(63) [-123  -37    3   -6  198   97   -8   60  120  -93  -39   41 -131  -58
   -3  -26  101   20 -256  -36  -50   59   75   32   30  -41 -193]
(72) [ 113  246   -6  198  -44   11  -41  188   52  180 -198  136 -109   -4
   76   69  -68  139  -93  154   92  -71  -24   93   36  -19  134]
(68) [ 137  344  -72  -31   67   31 -117   48 -181  110  -53  224  -48   72
   92   88  211  -21    6  342   -6   32  261  262 -286 -124  -87]
(68) [-302 -430   61 -343  159    9 -192 -225   13 -289   67   55  -61 -343
 -102 -171  431  -23 -286 -298  -53  164 -132 -213   72   63 -574]
(63) [-196  -96   82 -139   92   -9 -267 -318  -23  -17 -340  -18 -280 -251
  -23  -43  105   76 -262 -386  103  -14 -153 -159  -81   78 -216]
(68) [ 117  108  -74  -24   -2   41   61  315   36  -97  410  325  334  304
   81  -43  383   51  123  424 -174   53  255  233  -87 -146 -317]
(72) [ 155   53  -92   71 -119 -149  123  -10 -147  169   10 -132   54   73
   93  138 -237 -121  155  151   -5 -112   15  -49  -23    0  311]
(68) [ 151  161   40  -29 -215  138  -75   30 -141  211  -78  -31   37   75
   34   52 -254 -110  142   59  -44  -76  121  115  -99 -204  380]
(65) [  -4    4  -90  152   60  -45    0   31  -14  -29 -137  -69  -58  -96
  -54   70 -133  -19 -126  -73   77  143  -66   44   87   26   46]
(63) [ -71 -154 -116  366  188   52  283  407  321 -237  144  -51  108   58
 -122  -44 -174   66 -236  -49  -54  214  -34   63  388   33  -31]
(63) [ 119   27   49  -36  -78   80   33  -19 -120  179   -3 -123  -23   20
   65   50 -198 -100  117  -14  -39 -207   48  -52  -57  -84  323]
(72) [ 296  180  -75  117  -82 -108  187  189 -100  266  126  -24   40  239
  225  194 -107  -15  155  403   -6 -271   85   45  -53  -67  310]
(63) [ -58  141   23  161    1   69  -47  141  163   -4  -64  180  -55   56
  -22   -2  119  154  -74  124   61   50   46  170   23   26 -109]
(68) [   3 -150  -29 -195    6    6  -37  -95 -180   -7   87  -86   12 -136
   14   44   45 -201   -9   14  -71   35   42  -48  -31  -87  -12]
(65) [-104 -245   19 -148  -12  -71  104 -186    0 -189  271 -180  200   16
  -70  -34   52 -128  282 -139  -53   42  -76 -139   19  107 -123]
(72) [ 176  276   98    1 -121   91  -11   87  -66  290  116  171  -18  217
  197  112  192   66  269  398    2 -373  191  133 -236  -54  125]
(63) [  79  -98  -20 -457 -276 -280 -182 -713 -623  136   51 -317  151 -226
   43  201    8 -445  669  -88   58  -83 -100 -230 -387  100  134]
(72) [ 281  235  -60  181 -229  -61   -8  139 -207  296  -71   81   79   21
   78  109 -167   -1  193  236   69 -152    4   63  -36  -19  383]
(63) [  37  115  -32   -5  145   77   46   90   18   -9   68   60  -47  195
   69   29   92    8  -95  161  -72  -15  221  162 -134 -119  -74]
(72) [  62  112   10  149   90  194    0  278  110   82 -128   65 -122   19
   38    1 -136   75 -277    7  -38  -34   82  112   89 -168  130]
(63) [ 12 122  -9 171 -25  51  57 280 187 -48  94 212  99 108 -28 -49 107 142
  -6 226  -4  86  52 165 106   4 -91]
(65) [-346 -195  212  151  -42   15  -83 -216  318 -115 -166  -59 -111 -251
 -167 -104   62  226  108 -480  207  -90 -388 -250  203  399 -177]
(68) [ 251   48 -115    1 -177  -10  -32  204 -216  140   81   75  157   84
   74   80  -80  -92  -17  244  -65   40   97  138    1 -232  201]
(68) [  55    6  -19 -242 -118 -178  -54 -296 -242  -49  131  -18  197   23
  -25  -33  132 -106  367   17    7   46  -22  -68 -213   82  -85]
(65) [  35   29 -168   25  261 -111  -58   92  -73  -76 -170  185 -274   -8
  -15  -38  200  138 -624  176   68  241  106  161  -22  -56 -218]
(72) [  10  212  121  254 -201  261   77  227  214  102  142   31  226  225
    5   65 -153   12  455   83  -54 -165  118  188   12  -43  221]
(72) [ 496  398  -72  162 -162  136  -68  384 -228  413 -187   33   27  124
  221  209 -394  -30  -23  209   -5 -166   79  212  -45 -402  566]
(65) [ 376  543  -24  220   17  277  -98  551  -57  328  -72  407  -31  191
  212  100   92  156 -129  477  -43 -180  307  397 -146 -341  162]
(68) [ 137  -17 -118  101    5  -61  164  181  -52  144  -27 -134  -94    6
  100  145 -278 -120 -194  213  -39  -26   50    6  137 -121  318]
(72) [  26  -84   43 -169  -75  -31 -161 -285 -215   16  -69 -129    8  -97
  -33   14  -10  -67  138 -267   77  -23 -127  -93 -125   14   29]
(72) [ 286   10  -90 -551  -24 -201   12 -189 -459   86  444   61  165  278
  270  100  439 -221  237  538 -168 -146  288   33 -440 -215 -170]
(68) [ -14   10    6 -114    2   -4 -111 -158 -133   28 -114  -39  -73 -133
  -13   18   -4  -82   -7  -79   24   34   -9  -26  -89  -16    7]
(72) [-255 -164   47  -50  109   58  -96 -175   57 -172   15   19   25 -171
  -93  -79  205  -26   26 -280  -38   33  -22 -108  -32  135 -335]
(72) [-116    0   82  196  -25  188  -51  140  219 -136    7   71  133  -38
 -152  -88   -4  115   97 -231   35  102  -93   81  147   56  -98]
(63) [ 112  134   -5 -116 -180 -158 -150 -183 -201  143 -138  -19   80 -168
   84   99  -42  -80  275  -20   76  -43 -174 -121  -99   31   58]
(63) [ -97  121   99  224  106  252 -137  221  224   72 -206  160 -151 -152
   39   29   72  163 -191 -136   35 -120  -34   57   93  -24 -121]
(63) [ 312  426   14   45 -258  -65 -139   67 -238  353  -64  292   64   97
  155   83  137  110  312  404   99 -243   67  129 -250  -11  187]
(68) [-252 -296   51 -125   88   34  -56 -191   16  -72  -22  -44 -196 -179
  -57  -57  154  -51 -239 -142  -32  -28   26 -132   22   81 -166]
(65) [  89  227   75  309 -324  122  -11  209  166  171 -179  -24  147   52
  -43   39 -454   70  266  -91   69  -30 -137   83  176  -39  438]
(65) [-163  -63   15  113   77   -7 -100  -61  111  -58 -252   27 -191 -159
  -92  -57   -2  132 -275 -231  107   82 -125  -49   96  118 -108]
(65) [ 277  319   -8 -218 -182  -35 -102  -71 -322  392  -75   54 -129  140
  260  208   -7 -139  112  482  -21 -224  244  145 -337 -246  304]
(65) [  88  342   93   69 -248  -30  -97 -112  -61  301 -272   30  -83  -68
   61   87 -190   21  311  105  128 -184  -60   -9 -118   82  335]
(65) [-110  -56   54  -86  -91  -75 -107 -293  -83   52 -233 -144 -135 -271
  -67   13 -142  -88   60 -206   99   16 -166 -167    5  127  116]
(68) [  13  -48  -16  -28 -106 -200  -77 -298 -185   89 -179 -166  -34 -184
   -2   76 -134  -64  156 -210  130  -64 -224 -209  -41  164  122]
(63) [  46   -7  -27 -102 -358 -300  -85 -206 -138  -57  135  109  317   40
  -90  -54  166   40  440  122  120  154 -191  -31  -45  196 -101]
(65) [ -27  187   32  -59    0  -58 -101  -90  -85   94   58  258  -10  -89
   93   51  441   31  229  305   34 -152   91   20 -220  153 -275]
(63) [ -76 -192   11  -62   82   26   26 -143  -46 -148  125 -173   70  -59
  -86   -2   18 -101  118 -233    0   46  -60  -67    3   60  -81]
(68) [ 335  228 -125  223 -178  -17   33  302 -159  216  -94   50  122   65
   39   75 -338  -12   11  183   18   25   14  135   78 -163  440]
(68) [ 133  327   26  582   32  389   -5  587  292  230 -384   25 -138  -16
   33  121 -535  158 -282 -153   45  -79  -16  231  284 -231  455]
(63) [ -68 -128   26   -6 -142  -32  -87 -218 -113   13 -127 -152   33 -204
 -115  -17 -190  -99  139 -302   59   23 -160 -149   40  104  155]
(72) [ 163    2  -19  -22  -50   44  136   90  -94   95  233  -80   61  264
   84   94  -43  -82  118  243  -61 -127  175  124  -80 -134  215]
(68) [-283 -265   86   84  107  179 -120  -39  219 -199 -195  -79 -124 -205
 -192 -139  -88   89 -321 -546   30  143 -163  -84  214   43 -142]
(72) [-259 -332   31 -293  107   -4  -73 -346  -98 -239  187  -82   14 -139
 -113  -70  319 -163   42 -175  -61  105   46  -98 -112   97 -368]
(65) [ -18 -158  -13  -89 -132    1   90    7   18 -215  378  -64  419  142
  -93  -54   34 -126  382  -33 -115  155   -2   25   44  -22 -108]
(65) [  58  200   97  202  -41  227 -132  133   56  313 -467  -26 -335 -136
   59   65 -382   82 -288 -163   76 -195  -25   25   68 -138  432]
(63) [ 147  328   76  284 -109  211   53  467  205  283   46  320  -64  273
  162   71   92  226  -33  502  -13 -281  229  282   11 -123  173]
(65) [   1  154  -95   66  161 -191  -59 -184 -103 -103 -263   20 -119 -149
 -129  -59    0   83  -81 -130  180  229 -120   -5  -76  199  -97]
(65) [ 220  269  -68  176  119   74  114  420   61  120   61  283  -96  274
  111   -7  121  193 -279  478  -29  -64  260  274  -28 -149   59]
(72) [  85   54    4 -160  -26 -109  -13  -62 -127   93   34  100    2  -61
   93  -32  143   -9   64  163  -30 -122    6 -120  -95   32  -36]
(68) [  28  144   60  -37 -107   91 -199  -73  -72   12 -140  130   17   28
  -97 -107   22   90   42 -112   60   84   22  125 -130  -46   17]
[  52  225   -1  332   95  141  -64  217  130   49 -358   81 -175  -42
  -92  -52 -242  214 -288 -189  130   78  -60  136  111  -18  175] => (65)
[-304 -176   24  146  244    3  172   53  406 -266  -22   24 -238  117
 -158 -187   69  235 -439  -68   29  159   26   23  194  173 -223] => (72)
[ 149  390    3  435   41  301  -20  504  214  114 -131  232   -1  211
   21   44 -121  225 -122  113   29  -14  150  375   53 -180  145] => (68)
[  61  246  -80  143  120 -108    1  252  132   54 -115  334 -158   81
  109   -5  244  256 -334  382   57   31   69  138    8   16 -213] => (72)
[ 428  340  -84 -139 -370  -93 -143   71 -382  377  -94   69  159   96
  214  175 -223 -154  230  358  -30  -71   73  119 -188 -318  423] => (68)
[ 150 -138  -94   83  216   54  327  369   46   10  279   -6  -80  219
   78  -29  -19   13 -364  319 -146 -109  227   51  141 -133  154] => (72)
[ -84 -296  -46 -104  135  -69  124 -100  -37   12  -58 -250 -284 -121
   24   41 -167 -139 -388  -41  -40  -23    4 -168  123  -24  147] => (65)
[ 113  215   24   45  -89  124  -13  140  -42  213  -26   66   11   24
  117   99  -85  -74  123  204  -69 -159  147   89  -76 -134  202] => (63)
[  92 -166  -41 -528 -131 -176   59 -402 -377   54  181 -315   32   60
   84   80 -124 -404  204  159 -136   11  134 -118 -230 -164  224] => (72)
[-248  -88   15  152   31   59  167  101  370 -310  246   13  217  227
 -150  -94   60   64  145  -27  -70  206   60  124  129  105 -254] => (72)
[ 282  100  -60 -246    6  -83  -29   27 -291  130  248  122   84  175
  227  114  326  -53  103  391  -58 -159  154   81 -261 -172 -104] => (72)
[  44  223  -11  209  -26   49  -72  132   77  116 -220  108  -96   65
   33   53  -91  134 -113   41   74  -13   25  143  -10  -40   86] => (72)
[-192 -106    5   19   32  -93 -255 -183   15 -117 -259  104  -55 -333
  -99  -74  180  121 -147 -366  129  129 -268 -157   58  191 -356] => (63)

<46> [ 129 -153   65  -46   33  129  -74  -46   68  -38 -190  244   17 -156
   -8   86   40 -231   48 -284 -161  204   96  249  137 -133   70]
<44> [ 211  119 -116  -21  123  -44  204  -22 -109  253   28 -184  -56  162
   72 -160  110  248  -95  189   47 -203  -45  -94 -144  -29   46]
<35> [ 110  339  188 -258  -67 -210  -26  -14 -297  296  -36 -237  -19  300
   46  439 -191 -195   63  107 -190 -148 -330 -142 -135 -311 -279]
<46> [-113   43 -109   78   11   13   34   53   -4  -15   93 -178 -160  132
   56 -162  113   91  -99  124  119 -115   33 -169  -28   59  -75]
<46> [  47  466   76 -177   -6 -141   65   34 -184  150  128 -173  127  304
   74  169    5  199   69  325  -22 -209  -45 -125 -118 -120 -164]
<46> [ -71 -154  -79   -7  -37  -81 -121  192 -129   65   14   28 -123   65
 -107   58   -1 -200  -90   70 -195  -56 -202   55  -30  -46  -51]
<46> [-333  125 -217   -1  -23  237   80  275   -8 -456   75 -577 -476  264
    7 -240  114    4  -24  293   93 -145    8 -225 -120  167  -18]
<44> [-436  -47  339  212 -301 -129 -153  -90  207 -121  229  196  231 -140
  -19  209 -145   19   35 -169  136  184   -8  -40   72   89 -197]
<46> [ 326  102 -279 -118  141  185  563  -38  136   17 -287 -266 -180 -126
   21 -383   75  284  -78  132   56 -108   78   13 -189  111  459]
<43> [ 147  -69   -4  139   19  -11   48 -213   23  216   -8  152  209 -171
  118  -79    0  107  -29 -100   63   54   56   16    8   35   19]
<44> [ 347   23  340 -138  -23  -64   -5 -112 -129  562   -2  437  230  -77
  -34  591 -129 -160   86 -252 -348  -17 -225  186 -137 -306 -230]
<35> [ 301  -64  104   77  -53  -81  149 -338   54  248 -208  220  381 -289
  128  -10  -98   70  -39 -196   -9  213  -14  146   58  -82  171]
<43> [-187  -17 -167 -259 -100 -316 -133  305 -281 -122   28 -346 -331  251
 -336  152 -280 -234  -86  339 -203 -259 -320 -113  -12   66  -56]
<35> [-191   29   27   70 -146   -7   83    8   61 -224 -110  -95   51  -64
  102  -72  -77  -98  -19   68   64  140 -105  -38   82  -11   73]
<46> [ -87  -89   18  171   23   10  174 -142  214   49    2  173  114 -260
   82  -86  -68  161   37 -165  201   99  113   21  -12  115   90]
<46> [  48 -120   62 -184    4  -85  -23   -6  -50  223  -15  119 -297    4
 -184  289 -103 -224  -37 -215 -250 -119   41  132   94  -93 -177]
<43> [  99 -103  -55  -56  183  129   20   62   63 -134   47  203   -9  -45
 -118  -84  126  175   85  -50  -47   11  297  287   89   75  157]
<44> [ -37  -20   95 -199    9 -147 -272  221 -163  -36   13  184   61   78
 -181  310 -148 -313  142   68 -212  -34 -228   91   60 -124  -68]
<43> [  52  110  -69 -198  -38  139 -302  342 -184 -500 -294 -155  116  157
   -4  -19   55 -473  118  283 -199  184 -341    7   46 -195  211]
<35> [ 270 -172 -141  -17   -2  -61   26  -73 -100  149  -81  111  103 -137
 -101  -99  -26   34 -125   46 -166  -27  -14  141   46   75  150]
<44> [  12 -114   69  217    1 -186  -36 -280   65  362   18  291  285 -196
  166  -21  -14   91  -42 -244   96  141  101   87   78  -48  -60]
<44> [-329  219    8    3  -67  -43  190  125   -2  -66  269  -85  -96   93
    7   65  -89  184   56  296   84 -247   24 -132  -39  154 -181]
<46> [-137 -126   20  191  -31  -73  225 -186  196  102  154  -54  -87 -127
  -12 -170  -50  331  -98 -113  245  -57  144  -69  -33  219   27]
<43> [ 114  -34   42   31   -4  108  161  -83  123   67  -13  135   44 -132
  -20   11   57  170  -26 -133  -39   56  143  143  -61   30   72]
<46> [ 184    0 -209    7  149  269  192  -86  127   31 -174   56  -75 -183
  101 -196  168   98   18 -144  -38   68  327  173  -45   52  169]
<43> [-147  -17 -187  114  171  188  -16   96  145 -355  -66  -35  -58   -4
  133 -315  191   62   62   -3  240  144  249    5   89   59  155]
<44> [ -53   -8   38   44 -115    8  150  122   35   -3   77   82   42  -25
  -96  117  -22  145  -85   85  -81   -8 -106   54 -159   35    5]
<46> [-354 -131    5 -287 -159 -331 -265  418 -247 -183  136 -123 -325  144
 -486  459 -491 -452   56  243 -247 -269 -492 -133  -22  107 -183]
<43> [  28  295  -87 -152   41  190   96   92  -84 -174 -136 -355 -166  176
  135  -33   52 -109   94  181  -22  -60  -42 -133  -90  -84    4]
<43> [  70   77 -197 -166  -22   47   47  171  -66 -160 -190 -202 -147   69
 -101  -35   10  -90  -69  153 -154   -9  -53   20  -78  -14  143]
<44> [ 362  -74  -41  251   87  -90  118 -349   84  510  139  331  393 -144
  108 -251  266  596 -209 -120  114   15  344  140  -32   71   67]
<44> [ 448   20 -242 -108  143  -63   26   82 -299  365  -41  126  140   72
  -48   -2   88   91 -112  249 -266 -185 -109  101 -135  -70   57]
<46> [  28   29  155  -50 -108  178  -98  -52   54 -157 -122  122   87  -82
   63   82   74 -234   75 -135 -165  185   78  161  162 -118   -8]
<35> [ -53  -12   85  143  115 -108 -230  -53   18  255  331  335  208   55
   20   56  154  246   44  -86  121  -63  231   21   20   29 -227]
<35> [  23  149  156  -43 -109  126    1   29  -16 -139 -242   -1  141    6
  177  179   -5 -283   72  -51 -115  248 -193   43   -4 -280    0]
<43> [-323  416  136 -200  -51   -7 -105  234 -174 -142  253 -317 -224  411
  -11  358  -74  -81  187  260  -44 -241  -83 -214 -119  -73 -396]
<43> [ 206 -314 -462  395   81 -175  240 -157  -85  442   -3  -21  118 -198
  159 -595   67  319 -385  222  219 -145 -149 -202 -104  245  200]
<46> [ 246  -62  123  251  133   10   69 -396  131  304  -80  473  566 -328
  314  -72   65  236  101 -330  151  312  240  246   80 -102  107]
<35> [-258  424  234 -261 -229 -193 -119  214 -308  107  157 -333 -171  420
  -46  610 -237 -285   87  252 -252 -236 -413 -239 -210 -232 -490]
<35> [  69  230  -18  -57   36   13   -8   59 -183   89   69  -79   39  218
  112   69   96   38    9  208  -69 -117  -29  -60  -44 -118 -157]
<44> [ 103 -183 -212  -89   25  -41  -73   39   22   70 -178  -12 -229  -51
 -144 -162   94 -162 -161  -95 -150  -14   82   97   80   10  137]
<46> [ 210   11   70  -81   83   54  -75  -81   44  -21 -171  304  337 -195
   17   86  -20  -44  185 -157  -98  223  106  275   54  -90  188]
<44> [ -84   78   19   96  -90 -161  108 -119  -58  175  137 -193   -4   90
   68  -40  -53  196 -109  106   94 -113  -48 -142  -61   52 -120]
<43> [-183 -218 -106  293   35 -276  -32  -74   19  246  476  124   47    8
 -106 -251   44  500 -187  131  268 -260  171 -118   31  348 -124]
<35> [  46  -59  -61  -11   12  -78 -159  104 -139   98   54   73   56   22
  -61   49  -53 -139   -8  131  -52 -112 -213 -115  -35   20  -63]
<43> [-216 -300 -137  210 -184   18  -22  166  125 -306  123   65   11 -164
 -182 -303   26   70 -201  202   79   -7  -92  -70   69  331  170]
<43> [ 209 -338 -117  263  168 -310 -295 -123  -77  402  225  546  414  -91
  -42 -180  141  273 -184  -43  143  -17  130   58  169   77  -27]
<35> [  41  141   88  -37  -27 -325    3 -117 -151  355  125 -126   60  186
  -18  207 -135  183  -67   32   30 -127 -102 -117 -130  -86 -191]
<35> [ 108   75 -153  -91  122  277    7  188  -32 -304 -142  -47   11  -14
   36 -115   71 -120  144  173  -31   25  -42    0  -45   23  188]
<43> [ 123   -5  174 -175   13  234    3  -10   67 -256 -209   44   -9  -85
  -23  107  -11 -231  195 -182 -174  188   36  252  100 -127  165]
<35> [ 101  125 -123 -208  140    9  -90  252 -238  195  121   44 -156  236
 -119  190  107  -36   43  189 -294 -263    4  102 -130  -82 -164]
<43> [ 191    8  215 -169  -28  -97 -197  -78 -266  196  -38   96  110   58
  -15  385 -195 -341  124  -70 -268  -16 -244   70   79 -220 -195]
<46> [  32  130  -18    3  103  -28   -4  -82  -44 -142   46 -179  126   77
   69  -96  -72  187  115  117  238  -12   45 -143   -4   80   57]
<44> [ 264  112  -73 -317  204  -42  -30   49 -235  304  -69  -43 -213  159
  -92  251  -50 -152  111  -23 -280 -211    5  115  -83 -164 -102]
<35> [ 160   18   70   14   73   42  -18 -156   84  238  -31  297  152  -93
   83   42  171   90   22 -245  -87  112  287  245   57 -121  -21]
<44> [ 185   34   -5 -245  127 -150 -140  181 -343  215   30   53  -74  221
 -132  349 -140 -228   65  142 -249 -217 -271    2  -43 -185 -179]
<35> [ -56   86 -156  204   44  121  351 -103  154 -149  -65 -285   60 -125
  218 -374  -26  311    6  133  375   42   -8 -219 -174  197  245]
<44> [ 149   53  -18   85  198   41  132 -261   71  240   68  -16   26  -24
  171 -196  120  299   53 -130  202  -60  285   -3   -8   43   14]
<44> [ -86    1 -280 -371   62  -25   -1  333 -188 -181 -228 -458 -659  222
 -207  -21 -115 -486  -13  208 -242 -259 -219  -81   33  -40   64]
<44> [  63  284   20 -281  -45  121  153    0 -102  -99 -121 -474 -249  144
    1   34  -82 -121  132  153 -164 -149  -81  -43 -100  -24   49]
<35> [   4  142  149 -413  -14 -130 -301  281 -205   24  -69   97 -117  217
 -259  585 -141 -434  164  -34 -422  -44 -180  167  -29 -291 -189]
<35> [-247 -220   24  -11  -20    9   11  103  176 -203   71   25 -269  -99
 -224   -2  -98  -49   25 -130   39  -23   62   57   58  170   60]
<43> [-206  141  -56   86   96   92   44  -11   38 -161  142 -163  -72   80
  150 -130   31  147  117   92  249  -67  172 -153   11  116  -89]
<46> [ 112 -150  238   36   56   -6 -196 -230  157   91  -19  411  267 -209
   -4  111   22  -25  137 -419    7  240  235  254  174  -76   28]
<44> [  -5  -76 -283 -161  -24  -53   -1  364 -262   90  -56 -149 -344  115
 -203  127 -117 -314 -129  286 -310 -267 -386  -97 -187    7  -65]
<43> [-215  307   84 -253  -54  313   79  168   38 -549 -202 -369 -238   72
   81  103 -112 -366  310  106  -56   56  -79  -58   13  -60   55]
<46> [ -62  255   -2 -433   70  291  255  290    5 -453 -206 -542 -627  232
 -158  194 -134 -253  205   85 -118 -145 -102  -73 -155  -68   85]
<35> [  -4  -75    1  110  110  -52  115  -49  112  258  223  205  -16  -56
  -54    3   43  319  -37  -91  142 -139  163  -13  -96  120  -79]
[ 424   25   27  137  231  193  137 -429  177  231 -156  176  283 -179
  311 -298  282  309   44 -335  194  215  425  163   71  -90  193] => <35>
[   7  237  -39  -15   42  218  119   26   60 -128    0  -54   34   54
  113  -29  172  200   73   48   -6   55  249   91  -97  -12   15] => <35>
[  20  195 -250 -278  106   58  134  388  -86 -341  -67 -335 -302  293
 -215  -57   57  108  -31  372  -53 -178  -27  -48 -143   29  180] => <43>
[-207   84   39  -78   70  -57  -59  -50   43  -55   88   -3 -120   22
    1   74  -75  -19  162  -90   62  -48  252   47  147   41 -122] => <44>
[-212  -96  543  -30 -192   12 -309  -98  235 -433   -9  311  289 -154
 -137  436 -198 -199  256 -456    6  459   73  246  218 -115  -26] => <35>
[-412   93   32 -145 -137 -110 -220  302 -168 -449  139 -309 -163  218
 -174  171 -266 -266  143  330  -21 -124 -281 -189   43  103 -126] => <46>
[ -87 -148 -141  132 -141  -67  -17  101  -42 -170   12 -163   -2   -3
  -74 -191  -52    6 -193  218   75  -11 -235 -183  -29  156   93] => <43>
[ 119  149  212 -364   24  215 -112  114   17 -175 -173   47 -145   72
 -141  390    6 -318  237 -219 -324  100   74  252    2 -235  -15] => <46>
[-340  439  270 -352 -114   28 -184  252 -122 -479   38 -307 -128  328
  -64  478 -222 -325  345  175 -102  -20 -141  -97   16 -159 -234] => <44>
[ 100  136   72 -103   30   87   48   21   20  -37 -119   25   42   29
   57   81   43  -66   72  -24  -40   60  -13   34  -11 -145   38] => <46>
[-266 -120  134  -76 -142   68 -129  181  179 -281  -68  166 -148 -108
 -197  273  -90 -299   57 -234 -134  179   -4  133   47  -32  -32] => <44>
[ -20 -424 -108  522  -25 -260   25 -215  118  461  313  484  334 -264
   33 -311  132  490 -351  -82  238   -1  138   20   46  244  -32] => <35>
[  73 -150  -99 -226  185   71 -243  290  -41  -74  -54  323 -111  -45
 -261  189    3 -288  158  -77 -250  -34   33  227   31  -30   55] => <44>
